Here is a tiny trained network, its code and every weight. The questions are about switching its units off for an input and a class, where a switched-off unit gives its printed mean instead of its output.

import numpy as np


def w(rows, s, z=0):
    codes = np.array(rows[::2]) - 128.0
    scale = np.full(codes.shape[1], s)
    scale[-1] = z or s
    return codes * scale


def f(y):
    return y / 2 * (1 + np.tanh(0.7978845608 * (y + 0.044715 * y**3)))


def log_softmax(a):
    a = a - a.max(-1, keepdims=True)
    return a - np.log(np.exp(a).sum(-1, keepdims=True))


def net(x, mask):
    res = np.array(x, float).reshape(1, 5) / 4 @ E
    y = f(res @ A[0][:, :-1].T + A[0][:, -1])
    res = res + np.where(mask, y, B[0][:, -1]) @ B[0][:, :-1]
    return log_softmax(res[-1] @ U[:, :-1].T + U[:, -1])


A, B = {}, {}
E = w([
[157,161,40,163,45,147,53,99,130],'x0',
[171,181,163,139,220,110,62,164,191],'x1',
[146,180,90,207,25,106,178,159,128],'x2',
[70,92,155,202,157,65,80,92,206],'x3',
[109,146,153,225,192,255,130,26,113],'x4',
],0.0094)
A[0] = w([
[124,51,230,108,181,71,92,95,183,169],'n0',
[192,190,65,123,111,103,105,111,138,160],'n1',
[217,196,143,101,82,126,155,148,109,209],'n2',
[201,147,132,30,186,168,170,170,88,254],'n3',
[157,74,158,108,175,122,100,98,151,162],'n4',
[136,154,106,136,74,117,111,144,117,204],'n5',
[137,186,1,112,125,184,83,125,101,254],'n6',
[82,76,192,91,167,79,156,130,171,227],'n7',
[154,101,205,119,86,59,196,221,47,207],'n8',
[67,110,191,207,148,166,80,72,110,222],'n9',
],0.0089,0.0033)
B[0] = w([
[183,83,199,116,72,126,74,194,158,242],'n0',
[187,221,32,141,92,62,59,204,169,182],'n1',
[114,217,49,156,140,176,161,157,142,208],'n2',
[114,160,125,66,254,207,88,139,87,248],'n3',
[238,28,171,136,122,174,30,145,116,190],'n4',
[168,180,61,213,152,94,213,150,173,178],'n5',
[211,114,95,215,172,116,110,98,122,219],'n6',
[107,92,248,62,158,52,126,254,166,226],'n7',
[17,110,125,55,140,151,235,155,125,245],'n8',
[62,56,151,139,17,155,18,58,146,237],'n9',
],0.0067,0.011)
U = w([
[180,145,82,87,184,166,104,36,89,129],'0',
[56,103,135,136,24,194,73,2,154,162],'1',
[192,233,44,201,89,109,122,177,197,144],'2',
[50,220,95,57,155,201,164,174,129,5],'3',
[46,107,89,95,61,85,222,152,153,174],'4',
[153,106,216,78,129,109,84,202,191,134],'5',
],0.0079,0.0018)

Each question gives the input, the list of numbers given to net, and the class t.
The units are the neurons (one row each of A and B). Each row of codes is followed by its name. A weight is (code - 128) times the scale printed after its matrix; where a second scale follows, it is the last column's (A, B and U).
mask holds one flag per neuron, in row order. A switched-off neuron (its flag False) gives its mean, the last column of its row in B, instead of its output. The means were averaged over made-up inputs and are rounded, as every weight is.
A unit's drop is (log p(t) with every unit on - log p(t) with that unit switched off) / (log p(t) with every unit on - log p(t) with every unit switched off).
The circuit of an input: a set's keep is (log p(t) with only the set's units on - log p(t) with every unit switched off) / (log p(t) with every unit on - log p(t) with every unit switched off). Starting from all 10 units, units are removed one at a time, each time the one whose removal leaves the highest keep (on an exact tie, the one counted first), for as long as the keep stays at least 0.8.
units of the circuit, in order: the units of the circuit, biggest drop first
top k neurons: the k neurons with the biggest drops, biggest first
drop of u: that unit's drop, to one decimal
input [-4,-8,-5,-7,-5], class 3: units of the circuit, in order : n3
input [-1,2,4,-4,6], class 1: units of the circuit, in order : n9; n7
input [-7,7,7,0,-6], class 3: units of the circuit, in order : n8; n2
input [6,1,0,-5,6], class 2: units of the circuit, in order : n1; n6
input [-8,2,3,-1,-5], class 3: units of the circuit, in order : n8; n3
input [1,5,-1,-1,2], class 0: top 3 neurons : n7; n0; n8
input [-7,-8,-7,-4,4], class 5: top 2 neurons : n7; n2
input [5,5,-4,3,3], class 1: drop of n9 : 0.3
input [-3,4,4,7,6], class 1: drop of n9 : 1.1
input [-4,6,6,1,-7], class 4: drop of n8 : 0.5
